-62 43 65 58 -41 -> -62
22 -16 -67 -40 -74 -> 22
-49 29 3 35 -60 -> -49
-29 33 20 65 41 -> -29
45 33 -8 -55 -2 -> 45
-51 -12 -55 -52 -34 -> -51
---
array([[-64,  15,  -5,   8],
       [ 34,  27, -41, -65]]) Out: 15

array([29, 55, 70,  5]) Out: 55

array([-46, -35,  60,  67]) Out: -35

array([ 60,  11, -28,  -6]) Out: 11

array([ 40, -51,  68,  45]) Out: -51

array([[-19,   5, -22,   4],
       [ 10, -14, -61,   7]]) Out: 5

array([[ 11,  46, -33,  58],
       [ 17,  -6,  54, -51],
       [  1,  42, -40,  39]]) Out: 46

array([ 29, -69, -36, -23]) Out: -69
---
[[-39  70 -35 -42 -52]
 [ -4   4  -4 -21 -22]
 [ 46 -70  44   8  18]] -4

[-36  59 -48   2 -28] -48

[ 40 -73  -4 -35 -29  37 -20] -35

[-63  24 -31  29 -13] -31

[ 37 -49 -47  69 -12] -47

[42 14 46 61 27] 46

[[-55  31 -14 -12  -8  11  -7]
 [ 35  14 -11  -6 -57   9   2]
 [ 11  -7 -52 -39 -28   6 -49]] -6

[-24   7  69 -49 -10 -39 -34] -49

[[ 39   6 -72  13 -38   4  71]
 [ 32  13 -35  15  -1  -7  43]
 [-17  49  73  18  51 -22 -56]] 15
---
[[-0.120 -0.012 -0.084  0.050 -0.006 -0.012 -0.042]
 [-0.115 -0.045 -0.047 -0.071 -0.144  0.157 -0.119]
 [ 0.051 -0.065 -0.077 -0.023 -0.095  0.053 -0.178]
 [-0.067  0.089  0.044  0.080 -0.040  0.011 -0.032]
 [-0.195 -0.005 -0.019  0.067 -0.069  0.044  0.007]
 [-0.035 -0.041  0.036 -0.008 -0.089 -0.021 -0.006]] -0.195

[[ 0.28  0.02 -0.01  0.12  0.18  0.02 -0.26 -0.12 -0.08 -0.10  0.00  0.20
  -0.18]
 [ 0.28  0.18  0.17  0.03  0.17 -0.15  0.09  0.11 -0.15  0.27  0.21 -0.18
  -0.12]
 [ 0.26  0.00  0.17 -0.04 -0.15 -0.24 -0.13 -0.29  0.26  0.05  0.18 -0.18
  -0.26]
 [-0.04 -0.13  0.12  0.05  0.03  0.26 -0.27 -0.27  0.19  0.24 -0.06 -0.07
   0.13]
 [ 0.03  0.00  0.25 -0.28  0.25  0.04 -0.07 -0.06 -0.26 -0.06  0.24  0.18
   0.03]
 [ 0.25  0.26 -0.25 -0.23  0.11  0.15  0.00  0.00  0.00 -0.08  0.04 -0.14
   0.08]
 [ 0.04  0.08  0.18 -0.09  0.05 -0.20 -0.28  0.19  0.27 -0.19  0.01 -0.24
  -0.12]
 [-0.13  0.12  0.02  0.02 -0.27 -0.06 -0.25  0.03 -0.18  0.07 -0.02 -0.06
   0.20]] 0.04

[[-0.161  0.545 -0.044  0.428  0.751  0.185 -0.376  0.959  0.000  0.441
  -0.179 -0.078  0.606 -0.151  0.353]
 [ 0.403  0.383 -0.254 -0.155  0.178  0.564  0.610  0.486  0.333  0.185
   0.082  0.305  0.596  0.666  0.049]
 [ 0.399  0.969  0.109  1.101  0.403  0.961  0.003  0.807  0.646  0.827
   1.095  0.222  0.651  0.045  1.462]
 [ 0.586  1.444  2.055  2.862  1.578  0.815 -0.372  1.235  1.047  1.775
   1.978  0.721  0.662 -0.374  2.616]
 [ 0.012  0.442 -1.981 -0.760 -0.714  0.956  0.154  0.461  0.068 -0.191
  -0.058 -0.438  0.636  0.300  0.155]
 [ 1.233  0.629  1.607  0.936  0.807  0.751  1.388  0.384  1.090  0.843
   1.175  1.296  0.589  1.210  0.750]
 [ 0.664  0.312  1.522  0.493  1.204  0.040  0.887  0.600  0.494  0.575
   0.075  0.976  0.554  0.893 -0.105]
 [ 0.315  0.713 -1.358 -0.055 -0.532  1.211  0.267  0.492  0.442  0.202
   0.667 -0.147  0.654  0.321  0.850]] 0.664

[[  69.153   85.621   31.811 -179.320   32.833  142.851]
 [ -23.259   81.642 -244.617  -45.137  -97.049 -100.596]
 [  64.455   68.030   66.028  -13.440   63.159  105.258]
 [  35.189   87.735  -24.454    4.545   42.887   88.354]
 [  65.058   70.686   64.609  -26.031   63.245  112.859]
 [  18.211   33.395  -14.924  251.682   28.157  -81.822]] 65.058

[[-0.64  0.72 -0.99 -1.28  0.16  1.78 -1.14 -0.55 -1.12 -0.53]
 [-0.66 -0.48  0.41  0.97  0.73 -2.20  0.17  1.79 -0.94 -0.41]
 [ 0.88 -0.40  0.73  0.71 -0.25 -1.58  0.01  2.02 -0.87 -0.48]
 [-0.35 -0.32  0.33 -0.63  0.95  0.35  0.28  1.71 -2.38 -2.22]
 [-0.16  1.64  0.33 -1.03  0.74  1.96  1.57 -1.48  0.20  0.06]] -0.35
---
[ 44  29   9 -27  12] yields 44, 12

[3081 9071 7174 1513] yields 3081, 1513

[2358 6695 8401 1471 3810 3996] yields 2358, 3996

[25 65 51 79  5 17] yields 25, 17

[[ 293 -513  132  232  243  341 -224]
 [-218  215  511 -853  372  736 -520]] yields 293, -520

[-37  29  27   5 -12 -13] yields -37, -13

[[ 195  777 -476 -449]
 [-685  659  201 -250]
 [-406  722 -504  104]] yields 195, 104

[[56 27 12 37]
 [95 62 77 48]] yields 56, 48

[9959 2336 9726 1858 8348 7788 9544] yields 9959, 9544

[[ 499 -747  564   47]
 [-248  319  846 -868]
 [  11  884  784  856]] yields 499, 856
---
52 -52 -64 -73 Answer: -73, 52

15 -4 -47 -42 -12 -5 -60 Answer: -60, 15

56 18 -33 -3 55 -50
2 4 45 13 52 -32
Answer: -50, 2

25 -68 24 -71 -71 -71 23
-4 -60 2 -59 -61 -60 -4
-59 -42 -67 -31 -33 -34 -73
Answer: 23, -59

-26 64 12 3 Answer: 3, -26

-41 -75 -27 -25 Answer: -25, -41

32 18 4 -24 -38
3 -20 24 -14 -40
-57 -23 -44 22 10
Answer: -38, -57

-20 32 -31 -53 2 Answer: 2, -20
---
3 -66 -5 37 46
-4 -20 35 51 5
21 -17 18 46 -6
-> -6

-9 -9 40 3 21 2 -9
20 45 56 -8 -11 -7 14
9 34 27 64 -13 64 11
-> 11

-2 -42 -11 -9
-26 -36 17 8
37 20 25 -66
-> -66

8 -10 1 18 -5 -2
39 -36 0 -49 2 5
45 -40 0 -56 3 5
-> 5

-4 -15 -5 62
-9 -17 13 27
3 9 6 -43
-> -43

-2 4 5 -1 -8 2
7 -3 -46 -40 -44 -1
-9 3 60 54 60 1
-> 1
